Below are the code and all the weights of a small trained network. Each question names an input and a class and asks about switching units off, where a switched-off unit gives its printed mean instead of its output.

import numpy as np


def w(rows, s, z=0):
    codes = np.array(rows[::2]) - 128.0
    scale = np.full(codes.shape[1], s)
    scale[-1] = z or s
    return codes * scale


def norm(h):
    return h / np.sqrt((h * h).mean(-1, keepdims=True) + 1e-5)


def f(y):
    return y / 2 * (1 + np.tanh(0.7978845608 * (y + 0.044715 * y**3)))


def log_softmax(a):
    a = a - a.max(-1, keepdims=True)
    return a - np.log(np.exp(a).sum(-1, keepdims=True))


def net(x, mask):
    res = np.array(x, float).reshape(1, 5) / 4 @ E
    u = 0
    for l in range(2):
        y = f(norm(res) @ A[l][:, :-1].T + A[l][:, -1])
        res = res + np.where(mask[u : u + 11], y, B[l][:, -1]) @ B[l][:, :-1]
        u += 11
    return log_softmax(norm(res)[-1] @ U[:, :-1].T + U[:, -1])


A, B = {}, {}
E = w([
[166,105,100,166,196,108,99],'x0',
[2,74,120,80,106,134,85],'x1',
[120,50,183,145,139,111,222],'x2',
[113,135,168,214,156,165,127],'x3',
[153,125,75,144,114,51,133],'x4',
],0.0056)
A[0] = w([
[140,64,123,61,85,106,168,33],'0.n0',
[125,219,116,186,166,183,40,119],'0.n1',
[45,128,178,80,102,239,102,93],'0.n2',
[195,185,223,193,86,179,218,45],'0.n3',
[52,26,214,240,169,91,157,5],'0.n4',
[254,72,98,145,186,86,111,131],'0.n5',
[81,126,80,142,112,91,34,160],'0.n6',
[112,202,151,110,132,187,147,64],'0.n7',
[97,191,174,53,50,144,141,97],'0.n8',
[52,211,191,204,154,123,162,78],'0.n9',
[134,195,110,162,135,112,89,123],'0.n10',
],0.0063,0.0019)
B[0] = w([
[129,190,91,90,110,94,76,153],'0.n0',
[54,162,71,67,98,195,105,220],'0.n1',
[146,120,121,191,253,124,44,226],'0.n2',
[223,40,226,174,146,172,83,224],'0.n3',
[79,144,79,116,147,157,245,221],'0.n4',
[62,187,128,207,218,56,111,252],'0.n5',
[187,185,201,146,139,180,179,206],'0.n6',
[156,65,151,102,137,79,92,140],'0.n7',
[144,149,170,121,81,86,77,187],'0.n8',
[162,110,158,83,177,115,167,161],'0.n9',
[88,189,84,130,51,153,184,167],'0.n10',
],0.0062,0.0042)
A[1] = w([
[66,67,111,1,132,146,97,96],'1.n0',
[130,120,125,138,175,35,189,109],'1.n1',
[136,190,55,88,125,115,135,119],'1.n2',
[107,158,158,64,55,37,148,76],'1.n3',
[171,108,96,14,6,98,132,79],'1.n4',
[146,67,200,175,162,118,150,3],'1.n5',
[110,44,132,148,136,189,231,62],'1.n6',
[184,97,157,174,130,247,165,238],'1.n7',
[105,164,51,88,74,120,119,119],'1.n8',
[60,85,149,85,162,208,51,101],'1.n9',
[82,188,83,167,120,169,63,79],'1.n10',
],0.0077,0.0035)
B[1] = w([
[171,193,149,112,76,201,50,183],'1.n0',
[66,147,121,110,253,136,136,209],'1.n1',
[44,133,179,192,66,153,199,192],'1.n2',
[111,74,208,68,84,65,149,161],'1.n3',
[151,195,200,51,127,52,201,178],'1.n4',
[145,4,194,220,128,142,149,183],'1.n5',
[36,19,21,32,58,157,201,195],'1.n6',
[91,62,139,50,89,82,27,254],'1.n7',
[246,34,138,205,111,115,243,189],'1.n8',
[143,100,50,86,57,198,12,238],'1.n9',
[182,171,46,142,55,165,174,238],'1.n10',
],0.0054,0.0044)
U = w([
[137,148,88,86,72,204,3,169],'0',
[135,142,116,125,155,127,138,33],'1',
[155,159,203,58,74,31,182,152],'2',
[172,11,213,192,173,124,125,143],'3',
[125,141,114,129,146,116,132,2],'4',
[141,238,34,200,90,143,206,140],'5',
[94,177,95,196,249,44,176,151],'6',
[23,14,69,83,161,167,181,123],'7',
],0.014,0.013)

Each question gives the input, the list of numbers given to net, and the class t.
The units are the neurons (one row each of A and B). Each row of codes is followed by its name. A weight is (code - 128) times the scale printed after its matrix; where a second scale follows, it is the last column's (A, B and U).
mask holds one flag per neuron, layer by layer. A switched-off neuron (its flag False) gives its mean, the last column of its row in B, instead of its output. The means were averaged over made-up inputs and are rounded, as every weight is.
A unit's drop is (log p(t) with every unit on - log p(t) with that unit switched off) / (log p(t) with every unit on - log p(t) with every unit switched off).
The circuit of an input: a set's keep is (log p(t) with only the set's units on - log p(t) with every unit switched off) / (log p(t) with every unit on - log p(t) with every unit switched off). Starting from the 12 units with the biggest drops (on a tie, the unit counted first), units are removed one at a time, each time the one whose removal leaves the highest keep (on an exact tie, the one counted first), for as long as the keep stays at least 0.8.
circuit, biggest first: the units of the circuit, biggest drop first
top k neurons: the k neurons with the biggest drops, biggest first
k most important neurons of layer l: the k neurons of layer l with the biggest drops, biggest first
drop of u: that unit's drop, to one decimal
input [-7,-8,-4,7,-4], class 0: circuit, biggest first => 1.n7
input [-3,1,5,-2,1], class 2: top 2 neurons => 0.n0, 0.n5
input [-5,1,0,7,-6], class 3: top 4 neurons => 0.n2, 0.n3, 0.n9, 1.n5
input [2,2,8,-7,6], class 2: circuit, biggest first => 0.n0, 1.n4
input [-8,-7,-7,7,-1], class 0: circuit, biggest first => 0.n3, 0.n1
input [5,7,5,-6,0], class 0: top 2 neurons => 1.n0, 0.n0
input [4,0,-3,3,-1], class 5: top 2 neurons => 0.n3, 0.n10
input [1,-8,-2,7,7], class 6: 2 most important neurons of layer 0 => 0.n5, 0.n3
input [-5,-4,3,7,7], class 3: 2 most important neurons of layer 0 => 0.n3, 0.n1
input [6,6,1,-8,1], class 2: top 4 neurons => 0.n2, 1.n4, 0.n3, 0.n0
input [8,-3,8,1,0], class 6: 2 most important neurons of layer 0 => 0.n5, 0.n4
input [-6,-1,-8,-1,3], class 5: 2 most important neurons of layer 0 => 0.n1, 0.n3
input [3,1,-2,-4,8], class 6: top 3 neurons => 0.n1, 1.n1, 0.n5
input [7,1,6,-3,0], class 6: circuit, biggest first => 0.n5
input [6,3,8,7,2], class 7: top 2 neurons => 1.n6, 0.n4
input [3,4,0,-5,3], class 2: drop of 0.n2 => 0.3
input [-3,-8,2,-5,-6], class 3: drop of 0.n3 => 0.4
input [5,2,4,-7,2], class 6: drop of 0.n5 => 0.2
input [-3,4,4,-6,-3], class 0: 2 most important neurons of layer 1 => 1.n0, 1.n9
input [3,7,0,-8,2], class 2: top neuron => 1.n4
